Here is a tiny trained network, its code and every weight. The questions are about switching its units off for an input and a class, where a switched-off unit gives its printed mean instead of its output.

import numpy as np


def w(rows, s, z=0):
    codes = np.array(rows[::2]) - 128.0
    scale = np.full(codes.shape[1], s)
    scale[-1] = z or s
    return codes * scale


def norm(h):
    return h / np.sqrt((h * h).mean(-1, keepdims=True) + 1e-5)


def f(y):
    return np.maximum(y, 0)


def log_softmax(a):
    a = a - a.max(-1, keepdims=True)
    return a - np.log(np.exp(a).sum(-1, keepdims=True))


def net(x, mask):
    res = np.array(x, float).reshape(1, 7) / 4 @ E
    u = 0
    for l in range(2):
        y = f(norm(res) @ A[l][:, :-1].T + A[l][:, -1])
        res = res + np.where(mask[u : u + 7], y, B[l][:, -1]) @ B[l][:, :-1]
        u += 7
    return log_softmax(norm(res)[-1] @ U[:, :-1].T + U[:, -1])


A, B = {}, {}
E = w([
[144,137,122,143,136,114,110],'x0',
[129,118,129,124,124,129,132],'x1',
[184,207,174,27,85,92,135],'x2',
[106,127,127,107,109,154,162],'x3',
[140,148,142,118,210,65,219],'x4',
[191,136,254,185,102,194,149],'x5',
[135,117,125,124,134,130,124],'x6',
],0.0064)
A[0] = w([
[122,86,104,131,119,106,143,146],'L0N1',
[50,113,37,134,134,80,114,222],'L0N2',
[144,143,110,104,157,117,93,103],'L0N3',
[117,91,118,180,160,112,169,91],'L0N4',
[75,145,67,55,121,62,100,75],'L0N5',
[117,114,99,100,4,122,47,1],'L0N6',
[91,106,147,162,67,174,68,107],'L0N7',
],0.011,0.0016)
B[0] = w([
[134,174,139,129,108,123,116,158],'L0N1',
[176,148,254,100,96,136,102,254],'L0N2',
[78,138,116,88,107,161,187,159],'L0N3',
[143,151,111,104,164,136,179,180],'L0N4',
[129,113,32,159,150,128,161,239],'L0N5',
[159,167,156,73,226,188,131,249],'L0N6',
[119,156,54,136,91,96,99,238],'L0N7',
],0.012,0.0078)
A[1] = w([
[91,132,47,203,94,173,85,106],'L1N1',
[56,139,81,129,109,58,147,55],'L1N2',
[129,127,91,152,125,167,195,67],'L1N3',
[126,98,36,127,57,25,162,126],'L1N4',
[166,160,153,57,91,183,14,38],'L1N5',
[134,117,212,133,108,62,158,43],'L1N6',
[107,101,113,245,204,149,199,6],'L1N7',
],0.011,0.0014)
B[1] = w([
[231,121,41,115,127,180,173,165],'L1N1',
[187,121,61,158,108,251,104,142],'L1N2',
[165,134,194,191,156,49,51,157],'L1N3',
[161,74,35,226,87,204,98,155],'L1N4',
[45,56,176,191,91,57,143,249],'L1N5',
[110,151,31,64,206,160,114,163],'L1N6',
[39,75,158,124,2,128,59,158],'L1N7',
],0.009,0.012)
U = w([
[35,120,254,150,41,111,74,3],'0',
[158,221,172,48,192,123,192,170],'1',
[200,147,40,193,60,163,132,205],'2',
],0.0089,0.0005)

Each question gives the input, the list of numbers given to net, and the class t.
The units are the neurons (one row each of A and B). Each row of codes is followed by its name. A weight is (code - 128) times the scale printed after its matrix; where a second scale follows, it is the last column's (A, B and U).
mask holds one flag per neuron, layer by layer. A switched-off neuron (its flag False) gives its mean, the last column of its row in B, instead of its output. The means were averaged over made-up inputs and are rounded, as every weight is.
A unit's drop is (log p(t) with every unit on - log p(t) with that unit switched off) / (log p(t) with every unit on - log p(t) with every unit switched off).
The circuit of an input: a set's keep is (log p(t) with only the set's units on - log p(t) with every unit switched off) / (log p(t) with every unit on - log p(t) with every unit switched off). Starting from the 12 units with the biggest drops (on a tie, the unit counted first), units are removed one at a time, each time the one whose removal leaves the highest keep (on an exact tie, the one counted first), for as long as the keep stays at least 0.8.
units of the circuit, in order: the units of the circuit, biggest drop first
most important unit: the unit with the biggest drop
top k neurons: the k neurons with the biggest drops, biggest first
k most important neurons of layer l: the k neurons of layer l with the biggest drops, biggest first
input [6,-8,5,2,8,-2,1], class 2: top 2 neurons	[L0N6; L0N2]
input [-7,8,-1,-5,2,2,5], class 0: top 4 neurons	[L0N2; L0N6; L1N7; L0N7]
input [-3,-1,-3,2,7,5,5], class 0: most important unit	L1N7
input [-1,4,4,5,4,-6,2], class 2: units of the circuit, in order	[L0N6; L1N4]
input [-5,-3,5,2,8,-6,-3], class 2: top 2 neurons	[L0N6; L0N5]
input [-4,5,-8,-2,6,-1,-6], class 1: top 2 neurons	[L0N2; L0N5]
input [-4,7,-5,-8,1,-4,-2], class 1: top 4 neurons	[L0N2; L0N4; L1N6; L0N7]
input [5,-5,2,3,-5,0,4], class 1: 2 most important neurons of layer 0	[L0N6; L0N2]
input [7,8,-4,8,-8,-1,1], class 0: top 2 neurons	[L0N5; L1N5]
input [-6,-7,7,4,1,0,-5], class 2: units of the circuit, in order	[L0N6; L0N2]
input [4,4,5,0,6,-7,4], class 2: top 3 neurons	[L0N5; L0N6; L1N4]
input [6,-3,1,-2,1,2,8], class 1: top 4 neurons	[L0N5; L0N7; L0N2; L1N5]
input [-8,-3,-4,-4,5,5,5], class 0: top 2 neurons	[L1N7; L0N2]
input [-5,-8,5,3,-7,0,-2], class 1: top 3 neurons	[L0N6; L0N2; L1N7]
input [-7,-7,-1,-5,-5,-6,-5], class 0: units of the circuit, in order	[L0N2]
input [8,-2,8,-6,3,-8,-4], class 2: top 3 neurons	[L0N5; L0N6; L1N4]
input [-8,-3,2,-7,-4,-6,5], class 1: top 2 neurons	[L0N6; L0N5]
input [-4,-3,-8,0,1,-6,1], class 1: 3 most important neurons of layer 0	[L0N2; L0N4; L0N7]
input [-6,0,-7,-1,3,-6,5], class 1: 2 most important neurons of layer 0	[L0N2; L0N4]
input [5,-7,-8,-5,8,5,1], class 0: units of the circuit, in order	[L1N7]
input [1,6,-2,-1,4,2,7], class 0: 2 most important neurons of layer 0	[L0N2; L0N6]
input [-3,-2,2,4,-3,-4,-5], class 1: 2 most important neurons of layer 0	[L0N6; L0N5]
input [-4,8,-1,0,0,-5,4], class 0: 2 most important neurons of layer 1	[L1N5; L1N1]
input [1,8,3,-6,0,-3,-8], class 1: 2 most important neurons of layer 0	[L0N7; L0N2]
